Here is a tiny trained network, its code and every weight. The questions are about switching its units off for an input and a class, where a switched-off unit gives its printed mean instead of its output.

import numpy as np


def w(rows, s, z=0):
    codes = np.array(rows[::2]) - 128.0
    scale = np.full(codes.shape[1], s)
    scale[-1] = z or s
    return codes * scale


def norm(h):
    return h / np.sqrt((h * h).mean(-1, keepdims=True) + 1e-5)


def f(y):
    return np.maximum(y, 0)


def log_softmax(a):
    a = a - a.max(-1, keepdims=True)
    return a - np.log(np.exp(a).sum(-1, keepdims=True))


def net(x, mask):
    res = np.array(x, float).reshape(1, 6) / 4 @ E
    u = 0
    for l in range(2):
        y = f(norm(res) @ A[l][:, :-1].T + A[l][:, -1])
        res = res + np.where(mask[u : u + 7], y, B[l][:, -1]) @ B[l][:, :-1]
        u += 7
    return log_softmax(norm(res)[-1] @ U[:, :-1].T + U[:, -1])


A, B = {}, {}
E = w([
[40,62,20,162,164],'x0',
[143,115,134,185,156],'x1',
[95,136,148,118,121],'x2',
[162,182,90,186,230],'x3',
[141,119,127,132,120],'x4',
[134,36,192,88,255],'x5',
],0.0074)
A[0] = w([
[124,76,183,39,233,14],'0.n1',
[238,193,254,146,119,76],'0.n2',
[233,80,176,49,101,133],'0.n3',
[139,72,169,20,225,3],'0.n4',
[158,156,159,92,153,73],'0.n5',
[54,51,55,105,137,30],'0.n6',
[87,198,149,171,97,47],'0.n7',
],0.0083,0.0041)
B[0] = w([
[214,155,172,250,118,199],'0.n1',
[14,135,63,70,185,255],'0.n2',
[85,80,177,105,190,223],'0.n3',
[209,117,205,204,104,193],'0.n4',
[119,184,101,159,117,154],'0.n5',
[1,101,104,83,132,190],'0.n6',
[206,113,127,123,116,158],'0.n7',
],0.0084,0.006)
A[1] = w([
[153,187,121,160,20,65],'1.n1',
[152,230,26,69,2,18],'1.n2',
[144,225,184,36,182,7],'1.n3',
[137,184,122,152,59,17],'1.n4',
[180,215,187,14,146,77],'1.n5',
[135,224,91,188,100,208],'1.n6',
[101,140,203,38,116,153],'1.n7',
],0.0091,0.0022)
B[1] = w([
[170,79,231,128,60,189],'1.n1',
[157,131,237,187,169,255],'1.n2',
[4,199,116,154,138,207],'1.n3',
[166,84,180,134,144,168],'1.n4',
[74,89,82,184,166,206],'1.n5',
[241,111,175,2,184,226],'1.n6',
[72,142,116,63,125,222],'1.n7',
],0.0089,0.0055)
U = w([
[185,100,255,194,50,17],'0',
[11,159,59,127,107,92],'1',
[119,135,143,101,79,253],'2',
],0.0075,0.0022)

Each question gives the input, the list of numbers given to net, and the class t.
The units are the neurons (one row each of A and B). Each row of codes is followed by its name. A weight is (code - 128) times the scale printed after its matrix; where a second scale follows, it is the last column's (A, B and U).
mask holds one flag per neuron, layer by layer. A switched-off neuron (its flag False) gives its mean, the last column of its row in B, instead of its output. The means were averaged over made-up inputs and are rounded, as every weight is.
A unit's drop is (log p(t) with every unit on - log p(t) with that unit switched off) / (log p(t) with every unit on - log p(t) with every unit switched off).
The circuit of an input: a set's keep is (log p(t) with only the set's units on - log p(t) with every unit switched off) / (log p(t) with every unit on - log p(t) with every unit switched off). Starting from the 12 units with the biggest drops (on a tie, the unit counted first), units are removed one at a time, each time the one whose removal leaves the highest keep (on an exact tie, the one counted first), for as long as the keep stays at least 0.8.
units of the circuit, in order: the units of the circuit, biggest drop first
k most important neurons: the k neurons with the biggest drops, biggest first
top k neurons in layer l: the k neurons of layer l with the biggest drops, biggest first
drop when u is switched off: that unit's drop, to one decimal
input [3,8,-7,3,3,-5], class 0: units of the circuit, in order	(0.n2)
input [7,-8,7,1,-7,-8], class 0: units of the circuit, in order	(0.n2, 1.n2, 1.n1)
input [3,-8,1,-4,-1,-5], class 0: units of the circuit, in order	(0.n2, 1.n2)
input [-8,3,-2,0,3,6], class 1: units of the circuit, in order	(0.n2, 1.n3)
input [-5,-7,2,1,3,-4], class 1: top 3 neurons in layer 1	(1.n3, 1.n5, 1.n7)
input [6,-5,-1,3,0,-6], class 0: top 2 neurons in layer 0	(0.n2, 0.n3)
input [-6,5,-2,6,1,-3], class 1: 3 most important neurons	(0.n2, 1.n3, 0.n1)
input [-6,5,-1,5,-2,-2], class 1: drop when 0.n2 is switched off	0.4
input [4,-1,6,6,0,-6], class 0: drop when 1.n2 is switched off	0.1
input [-1,-1,-6,8,-6,-8], class 0: drop when 1.n2 is switched off	0.1
input [3,-1,4,0,0,5], class 0: drop when 0.n1 is switched off	0.2
